In the rows, 100 means zero.
Both labels of each row
[74 44 109 105 107 89 93 103 103 108 100 100 94 91 112 91 94 87 53 97 99 99 120 113 77 83 92 94 94 85 93 66 89 88 85 106]
q398, G
[85 91 125 106 63 96 126 125 89 111 114 90 115 107 90 120 92 87 90 130 92 113 122 86 90 98 104 103 121 97 101 100 83 90 94 82]
q398, J
[103 104 135 116 70 101 136 133 105 130 102 92 98 106 109 67 94 95 99 116 104 101 113 104 72 110 99 105 113 86 98 120 93 75 87 112]
q398, J
[92 75 124 95 82 89 85 96 104 96 103 101 111 85 109 106 92 112 67 102 96 92 115 93 96 92 98 110 107 94 97 79 81 94 83 99]
q398, G
[85 60 104 95 94 111 120 123 109 99 119 118 108 103 113 57 96 110 131 118 100 85 111 114 85 91 91 92 99 78 102 107 106 106 106 102]
Q408, J
[111 87 106 91 118 86 88 88 95 93 96 108 97 91 90 81 106 106 70 102 82 107 110 109 110 124 93 80 93 102 97 83 112 100 86 92]
Q408, G
[106 95 112 102 79 116 83 86 99 111 120 81 130 99 123 45 90 104 124 116 102 88 99 111 87 97 105 78 108 77 97 116 100 94 99 94]
Q322, J
[83 40 109 93 99 100 83 121 101 95 111 90 123 109 92 93 90 101 95 119 100 78 128 108 86 91 95 99 100 81 97 97 100 93 104 103]
Q408, K
[98 71 118 102 94 90 118 115 105 97 122 107 98 94 109 98 96 94 67 108 94 100 124 94 97 103 97 108 113 96 150 92 113 90 80 100]
q398, G
[87 22 74 100 130 92 115 93 113 57 122 97 93 107 107 88 98 97 87 117 94 97 124 118 111 101 94 94 79 102 101 82 114 90 93 104]
Q408, G
[122 63 102 96 108 92 100 91 107 93 112 97 102 94 106 59 100 93 62 100 90 110 129 105 94 98 88 92 94 92 94 67 111 93 90 93]
Q322, G
[97 70 113 98 91 88 97 126 104 87 109 105 101 97 97 92 96 100 92 81 93 103 124 103 101 99 99 97 103 104 97 87 104 91 91 107]
q398, G
[88 113 130 109 74 89 109 119 99 115 100 92 111 84 54 110 102 84 106 112 102 108 112 94 94 98 104 115 102 85 108 105 97 88 90 101]
q398, J
[68 67 127 108 99 86 118 126 110 95 105 106 84 77 109 123 89 78 78 97 95 106 134 97 87 105 89 110 99 102 96 87 95 101 77 111]
q398, G
[65 75 118 108 109 106 127 113 90 101 94 102 112 104 104 128 87 98 102 103 106 84 112 99 99 100 97 108 99 95 95 108 80 98 111 111]
q398, K
[119 64 105 92 120 94 87 67 95 91 96 103 82 92 102 73 123 85 32 91 93 88 80 116 82 100 99 92 69 99 80 75 105 88 91 103]
Q408, G
[66 77 136 95 95 104 131 150 77 109 96 103 105 102 113 115 88 102 123 102 107 77 118 93 77 86 86 108 115 85 97 116 87 103 120 98]
q398, K
[83 69 122 112 69 105 120 102 99 103 117 95 108 108 118 95 86 93 111 111 101 85 125 86 96 91 103 107 104 87 94 106 82 93 90 102]
q398, J
[73 51 111 115 85 110 125 134 110 108 113 105 101 101 109 118 97 89 138 123 100 88 135 94 93 98 89 111 106 86 96 118 92 101 107 86]
q398, J
[86 93 118 103 84 87 97 89 91 92 90 99 107 99 118 108 99 89 80 94 107 112 129 97 95 84 72 82 102 94 98 65 91 89 97 109]
q398, M
[87 73 93 101 92 116 104 100 101 93 120 98 86 94 107 107 100 97 102 93 103 110 119 98 92 115 95 93 98 99 99 70 89 105 88 104]
q398, G
[87 98 105 107 86 103 132 130 112 120 118 100 92 109 115 91 92 98 125 118 100 108 120 99 92 86 91 112 103 97 102 112 97 93 97 96]
q398, J
[76 69 100 106 121 99 129 136 100 100 108 110 118 96 106 99 103 111 128 98 115 112 126 98 92 101 110 101 100 100 102 94 112 103 92 105]
q398, G
[88 59 120 93 97 71 93 96 104 95 89 91 111 90 105 131 90 69 67 106 90 89 102 87 99 89 98 94 104 87 90 86 89 92 94 102]
q398, G
[104 61 97 96 116 99 92 79 101 109 111 95 101 96 110 50 90 106 81 117 100 81 101 123 78 97 97 87 77 90 98 95 102 97 92 121]
Q408, J
[85 77 109 106 106 84 131 100 100 86 92 101 105 92 105 112 102 98 58 96 84 105 126 105 90 88 92 94 96 90 95 78 91 89 83 100]
Q408, G
[87 52 98 80 125 92 121 94 113 89 118 76 77 92 106 89 93 94 73 102 100 98 100 114 85 104 68 88 89 89 92 81 104 94 89 100]
Q322, G
[98 73 115 93 96 81 148 148 125 117 94 112 78 85 110 110 86 93 80 94 96 89 116 102 81 90 98 107 128 100 109 95 79 86 93 92]
q398, K
[75 59 133 108 76 106 95 130 106 117 90 96 102 99 117 107 98 88 88 112 92 87 128 86 108 98 77 112 125 84 92 87 93 102 80 93]
q398, G
[65 67 108 108 73 113 144 131 101 94 103 94 104 100 101 175 97 108 118 100 103 114 137 102 100 98 98 108 85 87 102 100 87 92 88 102]
q398, J
[95 78 117 92 89 93 93 97 92 91 105 95 118 98 100 112 101 90 97 105 92 104 127 93 104 96 99 93 104 90 93 78 97 106 100 102]
Q408, M
[64 81 95 107 96 91 144 102 97 110 108 94 90 112 108 115 91 84 80 107 101 102 128 107 75 104 99 106 80 98 95 100 83 77 107 88]
q398, B
[72 109 96 103 91 91 153 128 97 105 102 91 102 101 99 127 103 106 89 113 90 113 126 98 96 109 94 104 103 97 97 98 89 91 92 73]
q398, K
[58 120 90 105 122 88 165 137 91 90 80 93 83 100 102 120 102 95 84 92 111 96 91 118 65 104 90 100 69 109 99 103 83 78 113 93]
q398, B
[65 53 92 134 95 104 138 98 103 100 107 87 102 94 113 107 126 83 123 123 114 109 127 107 83 109 88 92 76 90 95 101 79 100 88 102]
q398, J

Two labels a row
[127 87 113 106 87 111 87 104 103 104 83 84 118 125 126 93 108 114 97 93 110 93 89 92 95 118 115 100 89 79 70 91 90 108 96 93]
q682, E
[79 90 103 87 108 52 92 131 59 133 79 70 95 125 50 79 72 147 135 124 97 71 115 109 100 118 103 79 90 101 101 113 126 107 73 104]
q982, E
[107 89 106 97 92 65 93 116 75 120 87 76 86 106 80 96 86 126 107 111 86 106 103 97 89 112 112 109 92 109 110 117 119 108 102 107]
q982, E
[104 94 133 94 101 86 103 105 79 130 87 90 81 115 53 84 96 105 105 114 69 109 106 94 91 113 92 125 92 133 109 139 126 98 90 122]
q982, L
[87 85 136 99 102 102 97 99 96 118 86 86 101 122 92 89 98 119 105 110 94 107 103 101 104 110 104 114 86 110 90 118 104 105 77 104]
q338, E
[91 81 79 99 93 72 90 122 78 105 84 77 100 109 74 92 72 117 121 129 117 99 109 105 104 106 107 85 72 98 112 96 118 115 115 97]
q982, E
[109 90 112 93 103 98 100 100 82 118 47 99 99 112 82 92 110 116 101 88 64 89 93 105 88 114 100 100 109 92 94 109 99 94 85 106]
q682, E
[124 81 154 94 100 84 104 135 74 133 82 73 93 137 69 90 96 126 109 109 99 97 109 97 110 130 111 118 95 121 100 125 131 89 74 125]
q338, E
[90 93 97 90 99 68 95 128 78 109 93 78 101 116 81 92 87 124 117 112 106 88 120 99 82 119 112 95 100 112 109 105 130 102 81 119]
q338, E
[109 93 124 99 98 100 107 92 90 131 88 105 86 109 70 101 105 116 97 98 64 106 99 97 99 103 99 119 115 109 105 130 111 103 85 110]
q982, L
[113 82 99 83 107 66 102 113 53 104 92 102 86 116 74 79 93 119 113 98 68 91 92 102 110 119 90 80 139 91 112 103 108 81 76 116]
q682, E
[177 61 217 115 69 130 97 121 107 171 48 77 98 174 81 77 108 149 75 95 82 109 95 78 66 158 139 146 64 98 61 157 104 122 68 104]
q338, E
[123 84 81 98 91 90 94 108 69 102 91 87 110 114 95 93 103 119 116 96 112 87 88 96 93 116 107 86 102 73 81 77 106 105 93 105]
q682, E
[115 71 157 91 93 84 104 123 70 144 72 72 89 144 49 85 83 141 110 116 85 99 115 92 94 131 116 117 84 120 109 140 129 107 73 100]
q982, E
[100 82 144 103 108 75 94 125 92 136 90 72 86 115 63 88 102 126 107 105 77 98 115 95 84 113 108 122 90 133 105 132 130 92 78 129]
q338, L
[157 86 109 98 81 93 106 111 73 110 86 93 94 129 101 86 115 126 101 75 79 83 89 94 79 135 120 91 131 70 88 94 105 99 82 114]
q682, E
[113 87 83 101 91 87 95 100 81 105 91 89 104 108 119 76 101 115 104 83 92 98 88 106 91 112 105 80 120 81 76 71 88 98 89 107]
q682, E
[119 82 109 83 97 70 96 130 58 127 86 70 98 134 52 93 100 140 121 113 93 91 111 99 97 128 95 108 120 113 83 110 136 95 67 132]
q338, E
[124 79 86 97 81 109 98 102 91 107 76 93 115 125 141 105 109 138 104 86 98 84 92 92 107 114 124 92 94 59 53 63 72 120 84 77]
q682, E
[97 77 120 107 91 87 90 121 94 113 81 67 97 123 97 82 84 123 97 109 122 104 107 85 91 106 124 102 73 110 109 100 111 109 98 97]
q338, E
